Rows, each with its class
[-1.408, 0.550, 1.537, -1.022, -0.593, 0.829, 0.087, -1.171, 1.151, -1.330, -1.108, -1.611, 4.804, -0.902, 0.815, -1.309, -2.091, 0.743, -1.306, -1.103, 0.416, 2.324, -7.059, -1.965, -1.584, 0.717, 1.881, 0.973, 0.034, -0.521, 0.701, 1.008, 0.427, -2.583, -0.288, -1.212, -1.574, -0.537, -2.373, -1.517, -0.286, 2.127, 1.067, 0.929] => Zp
[0.159, -1.790, 0.629, -0.869, 0.410, 0.100, 1.368, -1.667, -1.881, 3.312, 2.457, -1.369, -1.408, 6.381, 2.972, 1.681, 2.906, 1.042, 4.303, 0.825, 0.334, 0.966, 1.888, 0.177, 0.089, -0.697, -0.594, -1.410, -0.649, 0.263, -0.895, -0.462, -0.303, 0.907, 0.305, 0.657, 0.542, -0.230, 0.212, -0.662, 1.767, -1.127, -2.501, 2.968] => gn
[-0.639, 3.818, 1.982, -1.780, 4.259, 4.536, -0.128, 0.610, 3.109, -0.174, 0.807, -5.312, 0.897, -7.059, 0.642, -1.875, -1.207, 0.753, 0.982, -0.840, -0.278, 1.443, 2.388, -1.037, -0.481, -1.689, 0.559, 0.449, -1.645, 1.507, 1.141, 5.513, -0.372, 0.133, 0.247, -1.456, -0.532, -1.963, 2.063, -1.886, -0.171, 1.310, 3.224, 0.759] => Fr
[-0.239, -1.648, -3.120, 0.550, -2.273, 1.495, -2.861, 0.324, -1.574, 0.321, -1.476, -3.407, -0.009, 2.971, -3.324, 0.670, 0.761, -1.428, 2.525, -0.041, -0.076, -0.083, -5.902, 2.662, 1.133, 0.273, 1.103, -1.854, -0.227, -0.029, -0.269, 0.012, 0.415, 0.738, 0.294, 0.163, 1.458, 0.149, -0.495, 0.046, 0.513, 0.141, 2.614, -1.916] => gn
[0.288, 0.527, -0.108, 0.279, 0.213, 2.008, 1.557, -1.719, -0.938, 1.799, 0.924, 0.785, -0.160, 1.786, 1.967, 1.616, 1.483, 1.166, 2.697, -0.492, 0.235, 0.980, 0.228, 1.040, 0.191, 1.353, -0.179, -0.689, -1.635, -0.375, -0.631, 0.599, -0.238, 0.460, -0.210, 0.625, 0.809, 0.194, -0.631, -0.743, 1.063, -0.940, -1.919, 2.114] => Fr
[0.211, 1.202, 0.265, 0.534, -0.786, -0.403, 0.801, 1.642, 0.928, -2.676, -2.053, 3.051, 2.931, -2.739, -0.083, 0.098, -2.897, -0.348, -1.469, -0.639, -0.189, 0.415, -5.698, -1.252, -0.479, 1.138, -0.020, -0.094, -0.271, -1.291, 0.725, -0.752, 0.495, -1.523, -0.355, -0.013, -0.677, -0.110, -1.133, -0.655, -0.814, -0.249, 0.440, 0.889] => Jj
[0.212, -0.634, -2.127, 1.124, -1.698, 1.320, -1.193, 0.721, -0.080, -0.451, -1.909, 1.849, 0.898, -1.061, -0.781, -0.021, -0.521, -0.440, -1.874, 0.135, 0.098, -1.028, -2.989, 0.992, -0.348, 1.453, 0.617, 0.138, 0.158, -0.444, -0.416, 0.600, 0.594, -0.487, -0.455, 0.439, -0.406, 0.756, -0.879, 0.138, -0.654, 0.548, 1.095, -1.368] => Jj
[0.856, 0.201, -2.928, 1.705, -0.606, -0.966, -2.315, 1.937, 0.647, -2.253, -2.107, 1.193, -1.101, -5.398, -3.531, -0.667, -1.681, -1.812, -3.706, 0.105, -0.150, -3.960, 1.569, 2.894, 1.820, 1.097, -0.629, 0.965, -0.450, 0.427, -0.095, -1.225, -0.172, 0.356, -0.151, 0.226, 1.213, 1.076, 0.160, 1.134, -0.271, -0.528, 0.340, -4.638] => Jj
[1.112, 0.074, 2.038, 1.984, 1.588, -6.024, -3.329, 3.472, 0.780, -3.735, -2.603, 4.839, 2.140, -4.246, -0.235, -0.837, -2.428, 0.102, 1.838, -0.984, 0.277, -1.060, -5.328, 0.082, -1.073, -0.525, 0.225, 0.823, 0.620, -0.834, 0.223, -0.089, -0.044, -2.925, 0.440, -0.692, -1.449, -0.219, -0.929, -1.469, -1.704, 0.884, 1.169, -0.957] => zd
[-0.072, -0.828, 1.026, 1.463, -0.954, -3.468, 0.511, 1.719, 0.053, -2.125, -1.537, 0.066, 1.511, 1.580, 0.236, 0.324, -0.420, -0.153, -0.221, -0.455, -0.024, 0.014, -3.425, -1.076, -0.229, 0.670, 0.152, -0.664, 0.417, -0.406, 0.211, -3.553, 0.210, -1.681, -0.051, -0.534, 0.305, 0.146, -1.146, -0.797, 0.356, -0.977, -0.959, -0.024] => Jj
[-0.002, -1.004, 2.783, -0.929, 2.926, -2.826, -0.654, -1.637, -0.438, 1.834, 1.693, 0.057, 0.148, -0.064, 3.311, -0.001, -0.126, 1.148, 3.675, 0.320, 0.412, -0.576, -0.187, 0.771, -1.302, -2.137, -0.549, -0.114, -1.514, 0.531, -0.443, 1.196, -0.988, -0.453, 0.827, -0.078, -1.048, -0.923, -0.131, -2.047, 1.617, 1.038, -1.758, 2.003] => gn
[-0.005, 0.491, 1.104, -0.095, -0.869, -2.096, 1.051, -2.108, -1.191, 0.050, 0.427, 3.901, 0.508, 2.299, 0.994, 0.917, 0.682, 1.235, 0.613, -0.346, 0.313, 0.844, -0.292, 0.454, -0.023, 1.064, -0.411, 0.511, -0.426, -1.196, -0.519, -1.127, -0.189, -0.255, -0.399, 0.648, -0.108, 0.649, -1.961, -0.078, -0.072, 0.032, -2.438, 1.058] => Jj
[-1.627, 3.266, 1.130, -2.895, 3.396, 7.059, 1.226, -3.278, 0.398, 2.473, 2.675, -6.240, 0.996, -1.938, 1.784, -0.101, 1.147, 1.876, 5.561, -0.472, 0.118, 3.917, 0.365, 0.040, -0.557, -1.031, 0.832, -1.068, -3.403, 0.996, 0.667, 6.879, -0.443, 1.442, 0.735, -0.337, -0.131, -1.760, 1.179, -2.161, 0.874, 1.079, 1.949, 4.446] => Lg
